Below is a small trained network, with its code and all its weights. Each question gives an input and a target symbol and asks what happens when units are switched off, that is, made to give their printed mean instead of their output.

import numpy as np


def w(rows, s, z=0):
    codes = np.array(rows[::2]) - 128.0
    scale = np.full(codes.shape[1], s)
    scale[-1] = z or s
    return codes * scale


def f(y):
    return y / 2 * (1 + np.tanh(0.7978845608 * (y + 0.044715 * y**3)))


def softmax(a):
    e = np.exp(a - a.max(-1, keepdims=True))
    return e / e.sum(-1, keepdims=True)


def log_softmax(a):
    a = a - a.max(-1, keepdims=True)
    return a - np.log(np.exp(a).sum(-1, keepdims=True))


def net(x, mask):
    ids = ['ΘΠΦΩεμξ'.index(c) for c in x.split()]
    T = len(ids)
    res = E[ids] + P[:T]
    u = 0
    for l in range(2):
        q, k, v = (res @ M[l].T for M in (Q, K, V))
        z = softmax(np.where(np.tri(T) > 0, q @ k.T / 3**0.5, -1e9)) @ v
        res = res + np.where(mask[u], z, O[l][:, -1]) @ O[l][:, :-1]
        u += 1
        y = f(res @ A[l][:, :-1].T + A[l][:, -1])
        res = res + np.where(mask[u : u + 12], y, B[l][:, -1]) @ B[l][:, :-1]
        u += 12
    return log_softmax(res[-1] @ U[:, :-1].T + U[:, -1])


Q, K, V, O, A, B = {}, {}, {}, {}, {}, {}
E = w([
[40,140,107,108,139,134,122,47,99,151,187,94],'Θ',
[157,85,169,62,120,60,103,94,114,81,105,119],'Π',
[162,88,113,136,109,215,136,154,90,158,100,145],'Φ',
[156,116,186,127,157,116,77,166,31,127,162,149],'Ω',
[111,131,173,168,84,137,63,107,156,62,88,81],'ε',
[184,154,178,134,68,73,151,92,140,182,111,5],'μ',
[164,201,141,112,136,145,171,136,121,98,197,152],'ξ',
],0.025)
P = w([
[110,35,58,180,185,35,145,27,129,177,152,182],'0',
[91,43,132,171,72,41,136,55,87,103,200,160],'1',
[119,35,96,173,99,67,166,103,73,102,144,104],'2',
[141,58,123,166,95,99,126,82,90,84,153,136],'3',
[159,73,130,158,108,127,124,84,106,91,134,135],'4',
[164,96,115,148,108,125,140,112,108,76,103,125],'5',
[159,120,122,134,91,132,140,129,112,70,91,111],'6',
[175,139,137,126,117,158,127,144,124,78,89,113],'7',
[175,169,141,116,99,175,107,150,119,75,97,120],'8',
[189,188,146,109,116,187,96,157,123,60,87,134],'9',
[182,210,120,96,117,181,120,180,128,60,37,93],'10',
[191,246,159,91,96,210,69,185,131,44,76,150],'11',
[202,254,155,81,111,225,77,195,129,73,52,127],'12',
[224,251,115,3,151,187,123,166,107,89,4,124],'13',
],0.0098)
Q[0] = w([
[1,170,117,113,215,129,72,186,204,198,194,160],'0.h0',
[226,69,223,73,75,206,147,120,87,92,76,134],'0.h0',
[216,134,189,185,60,113,103,76,22,153,128,79],'0.h0',
],0.0061)
K[0] = w([
[71,3,94,163,122,128,198,68,135,121,178,101],'0.h0',
[220,226,174,92,115,137,103,192,119,106,53,107],'0.h0',
[189,161,162,75,138,211,147,162,159,36,128,52],'0.h0',
],0.007)
V[0] = w([
[92,185,46,35,50,150,161,82,216,180,199,69],'0.h0',
[89,169,168,208,195,122,112,148,115,105,191,103],'0.h0',
[209,168,63,29,170,162,227,58,69,96,253,129],'0.h0',
],0.0047)
O[0] = w([
[190,84,31,143,61,142,143,142,159,78,75,115,86],'0.h0',
[92,92,255,151,153,121,231,143,192,60,73,34,156],'0.h0',
[92,111,141,114,193,162,76,249,137,132,198,108,254],'0.h0',
],0.0091,0.0051)
A[0] = w([
[43,122,63,145,194,118,140,2,171,205,214,114,1],'0.n0',
[117,9,149,74,42,120,97,138,185,104,117,162,130],'0.n1',
[183,194,126,210,110,117,93,155,24,90,181,85,130],'0.n2',
[93,116,147,146,193,144,43,196,26,125,121,136,46],'0.n3',
[228,146,151,149,178,131,199,157,178,30,73,184,130],'0.n4',
[126,140,39,60,165,141,212,51,185,96,151,102,127],'0.n5',
[63,121,171,91,158,129,127,101,107,196,30,197,44],'0.n6',
[175,125,202,113,119,107,174,122,55,142,65,133,116],'0.n7',
[76,95,134,51,211,147,125,146,107,141,144,73,149],'0.n8',
[127,173,189,74,161,47,106,81,128,120,99,125,148],'0.n9',
[188,77,163,124,167,125,218,170,225,128,194,145,113],'0.n10',
[202,116,132,70,75,143,160,47,59,109,196,133,135],'0.n11',
],0.0061,0.0045)
B[0] = w([
[51,141,79,182,107,68,98,72,39,131,130,170,149],'0.n0',
[158,134,59,177,255,138,65,149,153,127,145,92,168],'0.n1',
[129,149,164,140,154,145,168,87,187,147,126,83,255],'0.n2',
[109,98,122,83,50,111,109,101,202,116,76,108,240],'0.n3',
[81,193,135,149,99,115,90,176,121,149,198,83,195],'0.n4',
[124,96,226,133,92,143,214,183,96,103,136,139,143],'0.n5',
[37,123,189,67,150,113,162,128,101,200,87,151,135],'0.n6',
[106,118,138,111,88,182,95,72,114,133,211,122,203],'0.n7',
[124,105,70,126,13,103,145,164,133,98,151,133,234],'0.n8',
[132,117,120,128,131,198,81,169,93,112,112,144,217],'0.n9',
[88,128,63,141,145,121,116,141,72,185,100,90,184],'0.n10',
[85,52,81,125,142,204,174,123,119,121,190,76,198],'0.n11',
],0.0069,0.007)
Q[1] = w([
[163,185,158,145,252,87,183,170,161,191,227,182],'1.h0',
[85,137,102,67,122,178,121,158,23,82,155,72],'1.h0',
[119,155,97,79,167,3,118,100,166,174,17,194],'1.h0',
],0.0075)
K[1] = w([
[89,45,131,254,124,62,57,246,190,155,137,111],'1.h0',
[182,252,141,79,46,198,32,179,213,183,85,142],'1.h0',
[75,72,117,195,88,107,132,71,57,174,152,201],'1.h0',
],0.0062)
V[1] = w([
[80,254,148,110,199,66,185,81,181,168,173,15],'1.h0',
[37,202,95,174,243,214,182,148,153,42,42,178],'1.h0',
[136,151,78,87,163,62,33,71,92,3,124,91],'1.h0',
],0.0058)
O[1] = w([
[180,167,165,114,175,40,156,92,82,202,182,60,248],'1.h0',
[39,89,147,222,166,199,81,161,120,122,155,63,3],'1.h0',
[90,138,104,107,240,64,186,141,158,78,2,149,137],'1.h0',
],0.0079,0.0057)
A[1] = w([
[127,180,181,145,128,122,155,124,137,106,136,88,55],'1.n0',
[117,67,141,77,134,162,198,159,120,90,196,170,196],'1.n1',
[129,138,102,118,114,168,125,164,99,157,135,155,177],'1.n2',
[115,173,100,115,144,156,202,179,158,88,167,106,208],'1.n3',
[100,102,126,163,131,45,105,112,46,97,197,161,104],'1.n4',
[147,109,128,71,133,145,135,214,208,156,124,207,52],'1.n5',
[143,122,127,110,145,73,125,176,157,79,102,175,143],'1.n6',
[130,112,35,160,163,180,126,188,137,113,103,156,143],'1.n7',
[120,149,110,154,130,149,98,149,176,191,126,77,93],'1.n8',
[129,113,89,128,183,67,107,183,122,97,162,88,127],'1.n9',
[140,146,80,255,137,112,160,71,75,113,137,172,66],'1.n10',
[113,143,80,141,155,187,79,128,183,62,160,136,4],'1.n11',
],0.0079,0.0035)
B[1] = w([
[110,55,73,114,104,117,140,153,119,132,107,147,225],'1.n0',
[143,64,93,149,122,94,124,171,140,177,106,140,254],'1.n1',
[170,139,197,131,158,42,178,133,145,109,129,89,180],'1.n2',
[145,151,204,122,134,129,68,93,135,181,81,120,249],'1.n3',
[102,154,109,159,157,123,124,141,254,79,103,128,209],'1.n4',
[83,113,50,79,81,68,167,165,167,197,157,75,170],'1.n5',
[99,136,121,118,124,133,39,147,200,141,162,98,158],'1.n6',
[150,180,40,159,173,130,111,84,92,62,94,77,176],'1.n7',
[107,184,97,100,149,159,90,100,130,62,148,215,185],'1.n8',
[119,157,109,96,154,187,159,63,104,161,118,139,248],'1.n9',
[94,171,162,145,52,98,94,139,81,36,143,93,145],'1.n10',
[155,109,91,112,106,164,139,107,28,179,117,97,166],'1.n11',
],0.0079)
U = w([
[68,155,113,65,56,189,150,196,141,91,197,135,78],'Θ',
[115,73,116,20,114,236,83,152,245,139,121,94,1],'Π',
[134,75,85,127,32,226,46,208,91,190,152,144,146],'Φ',
[83,63,207,44,39,173,99,225,219,161,142,156,130],'Ω',
[110,66,202,115,131,220,110,118,126,140,59,109,216],'ε',
[193,131,144,74,90,121,122,162,131,103,163,147,85],'μ',
[151,101,172,167,161,121,20,254,160,196,190,9,220],'ξ',
],0.0036,0.0037)

Each question gives the input, a string of symbols that net reads in full, and the target symbol t.
The units are the heads (3 rows each of Q, K, V and O) and the neurons (one row each of A and B). Each row of codes is followed by its name. A weight is (code - 128) times the scale printed after its matrix; where a second scale follows, it is the last column's (O, A, B and U).
mask holds one flag per unit, layer by layer, with each layer's heads first. A switched-off unit (its flag False) gives its mean, the last column of its rows in O or B, instead of its output. The means were averaged over made-up inputs and are rounded, as every weight is.
A unit's drop is (log p(t) with every unit on - log p(t) with that unit switched off) / (log p(t) with every unit on - log p(t) with every unit switched off).
The circuit of an input: a set's keep is (log p(t) with only the set's units on - log p(t) with every unit switched off) / (log p(t) with every unit on - log p(t) with every unit switched off). Starting from the 12 units with the biggest drops (on a tie, the unit counted first), units are removed one at a time, each time the one whose removal leaves the highest keep (on an exact tie, the one counted first), for as long as the keep stays at least 0.8.
circuit, biggest first: the units of the circuit, biggest drop first
k most important neurons: the k neurons with the biggest drops, biggest first
k most important neurons of layer l: the k neurons of layer l with the biggest drops, biggest first
input ξ Φ Π, target Π: circuit, biggest first => 1.n9; 1.n4; 0.h0; 0.n1
input ξ ξ μ μ μ Ω Π μ Π Θ, target μ: circuit, biggest first => 1.h0
input μ ε Ω μ ξ Π Π ξ Φ ξ, target Φ: circuit, biggest first => 0.h0; 1.h0; 1.n11
input Θ μ Θ Θ Ω Π Π ξ ξ, target ξ: circuit, biggest first => 1.h0; 0.h0
input ξ Θ Φ ξ ε Θ ε ξ Π Ω ε Θ, target ε: 2 most important neurons => 1.n3; 0.n10
input Ω Φ Ω ε ε ξ Π, target ξ: 3 most important neurons of layer 1 => 1.n6; 1.n0; 1.n8
input ε Φ Θ Θ Φ Θ, target Φ: 2 most important neurons => 1.n11; 1.n1
input Ω Π Π Θ Ω Π Π μ Ω ε Θ μ Π, target μ: circuit, biggest first => 1.h0; 0.n2
input Φ ξ Φ, target ξ: circuit, biggest first => 1.n2; 0.h0
input Θ Π ξ Θ Φ Π Θ Ω Ω ε, target ε: circuit, biggest first => 0.h0; 1.h0
input ξ ξ Π ξ Ω Ω Π Π Θ ε ε Θ, target ε: circuit, biggest first => 1.h0; 1.n3; 1.n11
input μ ε ε ε ε Ω μ ε Φ, target μ: circuit, biggest first => 1.h0; 0.n2; 1.n2
input Θ Φ ε Φ, target ε: 3 most important neurons of layer 0 => 0.n11; 0.n3; 0.n8
input Φ Ω ξ μ ξ ξ Φ Θ Ω ξ ε Φ μ, target μ: circuit, biggest first => 1.h0; 0.h0; 0.n7
input Φ ξ Θ μ Φ μ Π μ ε ξ ε ξ ξ Π, target ξ: circuit, biggest first => 1.h0; 0.n4
input Θ ξ Π Ω ε μ Θ ε, target μ: circuit, biggest first => 1.h0; 0.h0; 0.n7
input Θ Φ ξ Θ Φ Π ξ ε Π Π ξ Θ Φ Θ, target Φ: circuit, biggest first => 0.n3; 1.h0
input ε Ω ξ Θ ξ Φ ξ Ω Π Φ ε Φ ξ ξ, target ξ: 2 most important neurons of layer 1 => 1.n3; 1.n2
input Π ε Φ Φ ξ ε Φ Π Θ, target Θ: 2 most important neurons => 0.n0; 1.n10
input Π Φ ε Ω Π Π Π Π, target Π: 2 most important neurons => 1.n6; 0.n9
input Φ ξ ξ Π ε Φ Φ Φ Θ ε ε Φ ξ, target Π: 3 most important neurons => 0.n1; 0.n3; 0.n8
input Φ Π Φ ξ Φ Π μ ξ, target Φ: circuit, biggest first => 0.h0; 1.h0; 0.n3
input Φ Φ Φ ξ ξ Φ Ω Φ, target Ω: 2 most important neurons => 0.n3; 0.n10
input Φ Φ Π Π, target Φ: most important neuron of layer 0 => 0.n1
input Π ξ μ Θ Ω ε ξ ξ Θ μ μ Φ, target μ: most important neuron => 1.n2
input ε Π Θ ξ ξ ε ε ξ, target ε: 3 most important neurons of layer 1 => 1.n3; 1.n9; 1.n5
input Θ Θ ξ ξ Π ξ Φ μ, target μ: most important neuron => 0.n10
